Below are the code and all the weights of a small trained network. Each question names an input and a class and asks about switching units off, where a switched-off unit gives its printed mean instead of its output.

import numpy as np


def w(rows, s, z=0):
    codes = np.array(rows[::2]) - 128.0
    scale = np.full(codes.shape[1], s)
    scale[-1] = z or s
    return codes * scale


def norm(h):
    return h / np.sqrt((h * h).mean(-1, keepdims=True) + 1e-5)


def f(y):
    return y / 2 * (1 + np.tanh(0.7978845608 * (y + 0.044715 * y**3)))


def log_softmax(a):
    a = a - a.max(-1, keepdims=True)
    return a - np.log(np.exp(a).sum(-1, keepdims=True))


def net(x, mask):
    res = np.array(x, float).reshape(1, 8) / 4 @ E
    u = 0
    for l in range(3):
        y = f(norm(res) @ A[l][:, :-1].T + A[l][:, -1])
        res = res + np.where(mask[u : u + 8], y, B[l][:, -1]) @ B[l][:, :-1]
        u += 8
    return log_softmax(norm(res)[-1] @ U[:, :-1].T + U[:, -1])


A, B = {}, {}
E = w([
[199,216,95,104,1,61,24,121,53],'x0',
[124,135,144,135,147,120,81,140,164],'x1',
[59,218,130,80,203,133,148,180,79],'x2',
[106,205,215,164,122,85,187,4,184],'x3',
[124,127,128,129,124,129,130,127,123],'x4',
[113,113,145,97,97,135,171,124,103],'x5',
[142,134,109,134,130,133,133,122,125],'x6',
[157,171,178,224,45,149,194,224,159],'x7',
],0.0086)
A[0] = w([
[102,90,102,29,152,127,52,2,83,60],'0.n0',
[182,240,162,47,114,57,163,3,210,50],'0.n1',
[202,71,87,20,120,110,72,226,99,55],'0.n2',
[126,173,128,120,66,41,45,105,20,56],'0.n3',
[191,247,234,33,228,191,107,135,23,7],'0.n4',
[209,103,167,128,176,73,149,136,73,5],'0.n5',
[207,120,183,68,68,50,62,124,101,69],'0.n6',
[207,30,182,165,66,185,52,27,87,3],'0.n7',
],0.0065,0.0049)
B[0] = w([
[254,140,212,109,196,91,169,167,139,230],'0.n0',
[103,91,110,224,137,138,91,142,4,255],'0.n1',
[85,121,142,252,140,108,103,106,22,210],'0.n2',
[137,167,87,105,138,250,149,105,191,248],'0.n3',
[104,110,45,167,106,50,158,124,192,174],'0.n4',
[59,157,173,107,82,10,6,139,104,93],'0.n5',
[151,139,105,123,110,204,127,102,158,207],'0.n6',
[94,128,62,152,121,34,143,132,174,167],'0.n7',
],0.014,0.0045)
A[1] = w([
[193,203,198,156,35,117,158,228,142,52],'1.n0',
[153,226,130,53,43,54,56,111,83,97],'1.n1',
[176,151,149,79,158,93,98,103,108,62],'1.n2',
[50,251,88,70,140,57,143,189,115,4],'1.n3',
[132,64,113,123,58,57,104,92,184,18],'1.n4',
[115,98,97,21,153,84,69,31,93,70],'1.n5',
[93,137,144,91,108,191,130,73,186,104],'1.n6',
[96,203,194,126,98,76,108,27,115,48],'1.n7',
],0.014,0.0042)
B[1] = w([
[207,183,188,75,190,70,135,158,97,254],'1.n0',
[118,131,97,114,136,235,143,119,175,162],'1.n1',
[123,170,194,113,139,81,129,194,158,164],'1.n2',
[73,136,8,146,97,21,146,106,170,179],'1.n3',
[145,95,76,169,84,83,151,137,185,150],'1.n4',
[203,182,185,131,151,81,168,199,119,150],'1.n5',
[149,95,63,169,199,163,79,134,105,170],'1.n6',
[78,93,144,189,103,154,65,133,49,164],'1.n7',
],0.016,0.0066)
A[2] = w([
[194,35,150,112,32,90,115,88,193,25],'2.n0',
[123,154,173,78,73,133,179,119,100,86],'2.n1',
[106,63,93,64,80,136,42,224,65,49],'2.n2',
[27,146,103,55,143,103,150,130,133,97],'2.n3',
[132,202,106,45,48,206,75,80,139,1],'2.n4',
[59,157,209,156,101,131,123,40,111,49],'2.n5',
[164,138,178,5,166,72,72,66,108,83],'2.n6',
[64,60,149,40,182,213,159,67,214,77],'2.n7',
],0.016,0.0035)
B[2] = w([
[37,147,51,78,127,41,154,82,136,175],'2.n0',
[155,94,126,143,209,102,81,147,182,147],'2.n1',
[115,55,171,179,139,104,52,54,5,170],'2.n2',
[156,75,120,120,73,78,128,66,164,177],'2.n3',
[31,103,185,73,128,225,153,139,245,226],'2.n4',
[145,24,109,113,135,123,48,152,20,185],'2.n5',
[180,155,185,125,99,107,181,175,122,253],'2.n6',
[102,216,114,92,67,254,93,135,200,240],'2.n7',
],0.017,0.0058)
U = w([
[230,202,199,121,161,74,168,187,131,142],'0',
[107,177,119,113,109,246,115,121,201,244],'1',
[117,76,129,202,128,121,52,106,8,2],'2',
[96,138,31,143,87,24,152,77,180,109],'3',
],0.014,0.00095)

Each question gives the input, the list of numbers given to net, and the class t.
The units are the neurons (one row each of A and B). Each row of codes is followed by its name. A weight is (code - 128) times the scale printed after its matrix; where a second scale follows, it is the last column's (A, B and U).
mask holds one flag per neuron, layer by layer. A switched-off neuron (its flag False) gives its mean, the last column of its row in B, instead of its output. The means were averaged over made-up inputs and are rounded, as every weight is.
A unit's drop is (log p(t) with every unit on - log p(t) with that unit switched off) / (log p(t) with every unit on - log p(t) with every unit switched off).
The circuit of an input: a set's keep is (log p(t) with only the set's units on - log p(t) with every unit switched off) / (log p(t) with every unit on - log p(t) with every unit switched off). Starting from the 12 units with the biggest drops (on a tie, the unit counted first), units are removed one at a time, each time the one whose removal leaves the highest keep (on an exact tie, the one counted first), for as long as the keep stays at least 0.8.
units of the circuit, in order: the units of the circuit, biggest drop first
top k neurons: the k neurons with the biggest drops, biggest first
k most important neurons of layer l: the k neurons of layer l with the biggest drops, biggest first
drop of u: that unit's drop, to one decimal
input [3,-8,8,6,-2,1,2,2], class 3: units of the circuit, in order	(1.n3)
input [-3,0,3,0,-2,3,-6,-3], class 0: top 3 neurons	(0.n3 0.n6 0.n0)
input [8,1,4,-8,-8,-2,7,-7], class 1: top 4 neurons	(1.n1 0.n1 0.n3 1.n0)
input [-6,-7,7,-7,-3,-2,1,-3], class 2: top 2 neurons	(0.n3 2.n2)
input [7,7,-4,7,4,1,3,-1], class 1: 3 most important neurons of layer 0	(0.n3 0.n2 0.n6)
input [-4,5,-5,4,-8,3,8,0], class 3: top 3 neurons	(0.n3 0.n2 1.n4)
input [-7,-4,-8,-4,6,3,8,8], class 0: top 2 neurons	(1.n0 0.n4)
input [7,-5,-5,-2,-2,-8,2,5], class 1: top 3 neurons	(0.n0 2.n4 1.n1)
input [-6,5,2,3,3,-5,2,-6], class 0: 2 most important neurons of layer 1	(1.n5 1.n2)
input [7,7,8,-3,8,-8,-2,5], class 3: top 3 neurons	(1.n3 0.n4 0.n0)
input [6,-1,6,-7,1,-4,-3,2], class 2: top 2 neurons	(0.n2 2.n2)
input [-3,4,-8,1,5,3,-2,-6], class 3: top 3 neurons	(0.n7 1.n4 2.n0)
input [0,2,8,7,2,-8,-1,3], class 3: top 2 neurons	(1.n3 0.n4)
input [2,6,0,1,-3,8,7,-5], class 0: units of the circuit, in order	(0.n0)
input [8,-1,5,-7,-4,2,-6,6], class 1: top 2 neurons	(1.n1 0.n0)
input [-1,-8,2,7,3,8,7,-5], class 2: top 2 neurons	(0.n1 1.n0)
input [-2,-8,-2,-4,2,7,8,-3], class 2: top 3 neurons	(1.n0 0.n2 0.n3)
input [-6,-3,7,-7,1,5,-5,3], class 2: 2 most important neurons of layer 0	(0.n3 0.n7)
input [4,3,6,8,8,-4,5,7], class 2: 2 most important neurons of layer 0	(0.n0 0.n1)
input [7,-8,-3,8,-3,-5,3,1], class 2: units of the circuit, in order	(1.n7)
input [7,4,4,6,5,3,1,3], class 1: 2 most important neurons of layer 0	(0.n3 0.n2)
input [-5,-3,-5,5,1,-4,-6,-7], class 0: drop of 2.n3	0.0
input [-4,1,8,2,-1,-8,3,3], class 3: drop of 1.n3	0.1
input [-6,-1,7,6,-1,5,-7,-2], class 3: drop of 0.n3	0.8
